Below is a small trained network, with its code and all its weights. Each question gives an input and a class and asks what happens when units are switched off, that is, made to give their printed mean instead of their output.

import numpy as np


def w(rows, s, z=0):
    codes = np.array(rows[::2]) - 128.0
    scale = np.full(codes.shape[1], s)
    scale[-1] = z or s
    return codes * scale


def f(y):
    return np.maximum(y, 0)


def log_softmax(a):
    a = a - a.max(-1, keepdims=True)
    return a - np.log(np.exp(a).sum(-1, keepdims=True))


def net(x, mask):
    res = np.array(x, float).reshape(1, 8) / 4 @ E
    y = f(res @ A[0][:, :-1].T + A[0][:, -1])
    res = res + np.where(mask, y, B[0][:, -1]) @ B[0][:, :-1]
    return log_softmax(res[-1] @ U[:, :-1].T + U[:, -1])


A, B = {}, {}
E = w([
[25,87,143,159,66,188],'x0',
[126,125,121,121,135,132],'x1',
[124,126,123,118,133,129],'x2',
[75,199,51,202,210,172],'x3',
[124,137,142,140,116,108],'x4',
[130,124,122,122,134,136],'x5',
[141,119,126,152,125,134],'x6',
[109,105,253,140,213,160],'x7',
],0.011)
A[0] = w([
[144,127,165,123,192,114,72],'n1',
[138,150,113,135,174,95,8],'n2',
[127,119,73,142,93,111,137],'n3',
[190,176,129,113,156,114,24],'n4',
[152,100,138,91,115,159,183],'n5',
[164,38,145,72,110,80,105],'n6',
[135,165,94,119,60,93,245],'n7',
[104,169,99,141,185,136,92],'n8',
[99,107,190,154,179,144,90],'n9',
[97,210,69,172,130,148,19],'n10',
[113,131,184,147,145,149,153],'n11',
[75,155,101,138,177,113,26],'n12',
[104,182,109,167,195,164,30],'n13',
[4,60,130,163,76,184,4],'n14',
[130,99,92,88,122,124,196],'n15',
[131,112,177,154,165,124,177],'n16',
[138,149,68,135,82,109,201],'n17',
[195,126,121,141,163,89,39],'n18',
],0.016,0.0011)
B[0] = w([
[121,135,108,52,163,200,181],'n1',
[133,169,97,166,68,117,158],'n2',
[124,86,73,124,191,218,169],'n3',
[193,233,52,124,77,108,175],'n4',
[164,107,199,167,32,140,168],'n5',
[72,117,238,217,79,93,222],'n6',
[148,64,144,69,222,161,185],'n7',
[89,92,169,230,74,82,182],'n8',
[91,100,98,104,204,203,214],'n9',
[84,59,144,136,88,86,196],'n10',
[122,93,80,105,178,180,191],'n11',
[146,82,135,176,122,94,174],'n12',
[146,95,212,158,129,43,203],'n13',
[231,254,56,134,94,78,252],'n14',
[76,121,106,167,155,133,155],'n15',
[87,97,103,44,195,208,188],'n16',
[133,57,81,84,222,216,181],'n17',
[152,203,100,72,92,61,175],'n18',
],0.0072,0.019)
U = w([
[137,89,88,38,166,182,255],'0',
[136,99,178,141,71,111,61],'1',
[171,247,65,76,82,125,11],'2',
],0.013,0.00033)

Each question gives the input, the list of numbers given to net, and the class t.
The units are the neurons (one row each of A and B). Each row of codes is followed by its name. A weight is (code - 128) times the scale printed after its matrix; where a second scale follows, it is the last column's (A, B and U).
mask holds one flag per neuron, in row order. A switched-off neuron (its flag False) gives its mean, the last column of its row in B, instead of its output. The means were averaged over made-up inputs and are rounded, as every weight is.
A unit's drop is (log p(t) with every unit on - log p(t) with that unit switched off) / (log p(t) with every unit on - log p(t) with every unit switched off).
The circuit of an input: a set's keep is (log p(t) with only the set's units on - log p(t) with every unit switched off) / (log p(t) with every unit on - log p(t) with every unit switched off). Starting from the 12 units with the biggest drops (on a tie, the unit counted first), units are removed one at a time, each time the one whose removal leaves the highest keep (on an exact tie, the one counted first), for as long as the keep stays at least 0.8.
circuit, biggest first: the units of the circuit, biggest drop first
unit that matters most: the unit with the biggest drop
k most important neurons: the k neurons with the biggest drops, biggest first
drop when u is switched off: that unit's drop, to one decimal
input [7,1,1,-6,1,-5,4,-2], class 2: circuit, biggest first => [n14]
input [-6,2,-7,8,0,4,5,-7], class 1: 3 most important neurons => [n8, n10, n13]
input [6,2,-7,-8,0,1,-4,-8], class 0: 3 most important neurons => [n7, n17, n3]
input [7,-1,2,6,4,1,7,-7], class 0: 2 most important neurons => [n17, n3]
input [-6,-5,2,8,1,-5,-5,-7], class 1: 3 most important neurons => [n8, n10, n13]
input [-7,1,2,-5,1,5,-6,3], class 2: 2 most important neurons => [n4, n18]
input [-7,-6,-6,2,-1,-3,4,-7], class 0: 3 most important neurons => [n17, n14, n7]
input [2,8,5,8,-5,7,-8,6], class 1: 2 most important neurons => [n13, n8]
input [7,8,2,-8,0,3,3,8], class 0: 3 most important neurons => [n9, n16, n11]
input [0,-4,-1,8,6,-8,8,-7], class 1: 2 most important neurons => [n10, n8]
input [-7,5,-5,-8,-7,4,-3,1], class 1: 2 most important neurons => [n6, n14]
input [6,6,6,-7,3,-6,-6,-8], class 0: 2 most important neurons => [n7, n17]
input [-2,-7,6,5,-3,2,-5,4], class 1: 2 most important neurons => [n8, n13]
input [5,7,-7,-1,7,-6,8,3], class 2: most important neuron => [n14]
input [5,-8,6,6,-5,-2,4,5], class 1: 3 most important neurons => [n13, n8, n17]
input [-4,5,-1,-1,3,-5,-3,-6], class 0: drop when n14 is switched off => 0.2
input [-2,-1,2,-5,-7,1,-5,-2], class 1: drop when n6 is switched off => 0.1
input [3,4,3,-4,-3,3,-1,0], class 1: drop when n6 is switched off => 0.1
input [0,6,-7,5,2,-1,-3,-7], class 0: drop when n17 is switched off => 0.2
input [5,-7,-3,-4,6,1,-4,6], class 0: unit that matters most => n9
